Below is a small trained network, with its code and all its weights. Each question gives an input and a class and asks what happens when units are switched off, that is, made to give their printed mean instead of their output.

import numpy as np


def w(rows, s, z=0):
    codes = np.array(rows[::2]) - 128.0
    scale = np.full(codes.shape[1], s)
    scale[-1] = z or s
    return codes * scale


def f(y):
    return np.maximum(y, 0)


def log_softmax(a):
    a = a - a.max(-1, keepdims=True)
    return a - np.log(np.exp(a).sum(-1, keepdims=True))


def net(x, mask):
    res = np.array(x, float).reshape(1, 2) / 4 @ E
    y = f(res @ A[0][:, :-1].T + A[0][:, -1])
    res = res + np.where(mask, y, B[0][:, -1]) @ B[0][:, :-1]
    return log_softmax(res[-1] @ U[:, :-1].T + U[:, -1])


A, B = {}, {}
E = w([
[105,131,75,137,44,78,192,53,153,110,157,195],'x0',
[166,157,1,57,128,192,123,173,190,113,149,136],'x1',
],0.017)
A[0] = w([
[128,137,197,114,156,160,116,179,132,125,132,102,4],'N0',
[111,127,173,123,131,114,125,149,141,129,135,139,251],'N1',
[142,132,46,137,95,127,153,77,119,123,122,141,20],'N2',
[96,135,147,123,110,94,165,75,110,109,155,182,22],'N3',
[98,123,169,148,68,129,154,80,173,143,121,143,61],'N4',
[88,119,248,165,106,81,146,61,114,129,127,147,68],'N5',
[129,125,75,145,96,101,154,58,115,125,120,152,199],'N6',
],0.014,0.011)
B[0] = w([
[142,83,68,194,136,5,80,143,117,128,111,170,171],'N0',
[117,113,152,219,37,233,175,80,11,52,113,230,187],'N1',
[118,73,71,171,113,35,93,188,138,120,125,238,179],'N2',
[141,84,87,180,161,66,87,139,119,152,104,83,183],'N3',
[172,116,129,160,137,88,88,150,104,116,114,113,177],'N4',
[121,144,71,60,136,121,130,165,203,142,153,154,254],'N5',
[117,146,191,141,131,195,145,99,76,117,116,124,220],'N6',
],0.018,0.026)
U = w([
[136,144,17,72,98,158,149,231,176,76,159,194,123],'0',
[156,79,164,219,133,50,86,131,49,105,76,111,80],'1',
[119,168,207,149,70,255,224,65,48,48,129,130,252],'2',
[126,143,120,70,171,96,162,116,184,166,116,37,86],'3',
[164,189,178,80,174,83,170,150,113,154,181,68,86],'4',
[130,188,209,104,114,145,96,136,150,139,166,36,93],'5',
[170,164,155,86,155,84,173,123,177,186,142,80,82],'6',
],0.0099,0.011)

Each question gives the input, the list of numbers given to net, and the class t.
The units are the neurons (one row each of A and B). Each row of codes is followed by its name. A weight is (code - 128) times the scale printed after its matrix; where a second scale follows, it is the last column's (A, B and U).
mask holds one flag per neuron, in row order. A switched-off neuron (its flag False) gives its mean, the last column of its row in B, instead of its output. The means were averaged over made-up inputs and are rounded, as every weight is.
A unit's drop is (log p(t) with every unit on - log p(t) with that unit switched off) / (log p(t) with every unit on - log p(t) with every unit switched off).
The circuit of an input: a set's keep is (log p(t) with only the set's units on - log p(t) with every unit switched off) / (log p(t) with every unit on - log p(t) with every unit switched off). Starting from all 7 units, units are removed one at a time, each time the one whose removal leaves the highest keep (on an exact tie, the one counted first), for as long as the keep stays at least 0.8.
units of the circuit, in order: the units of the circuit, biggest drop first
most important unit: the unit with the biggest drop
k most important neurons: the k neurons with the biggest drops, biggest first
drop when u is switched off: that unit's drop, to one decimal
input [-3,-2], class 2: units of the circuit, in order : (N3, N2)
input [-7,5], class 1: units of the circuit, in order : (N5)
input [-5,2], class 1: 2 most important neurons : (N5, N0)
input [-4,2], class 1: 2 most important neurons : (N5, N6)
input [3,2], class 2: 2 most important neurons : (N5, N0)
input [5,2], class 1: 2 most important neurons : (N5, N2)
input [2,-3], class 2: 3 most important neurons : (N2, N0, N1)
input [-5,1], class 1: 3 most important neurons : (N5, N0, N6)
input [0,3], class 2: 3 most important neurons : (N5, N2, N0)
input [2,3], class 2: 3 most important neurons : (N5, N0, N3)
input [-4,-5], class 0: 2 most important neurons : (N5, N6)
input [2,2], class 2: drop when N5 is switched off : 0.8
input [6,2], class 1: drop when N5 is switched off : 0.2
input [3,-3], class 2: drop when N2 is switched off : 0.7
input [7,-8], class 0: drop when N5 is switched off : 5.2
input [-2,-4], class 0: most important unit : N6
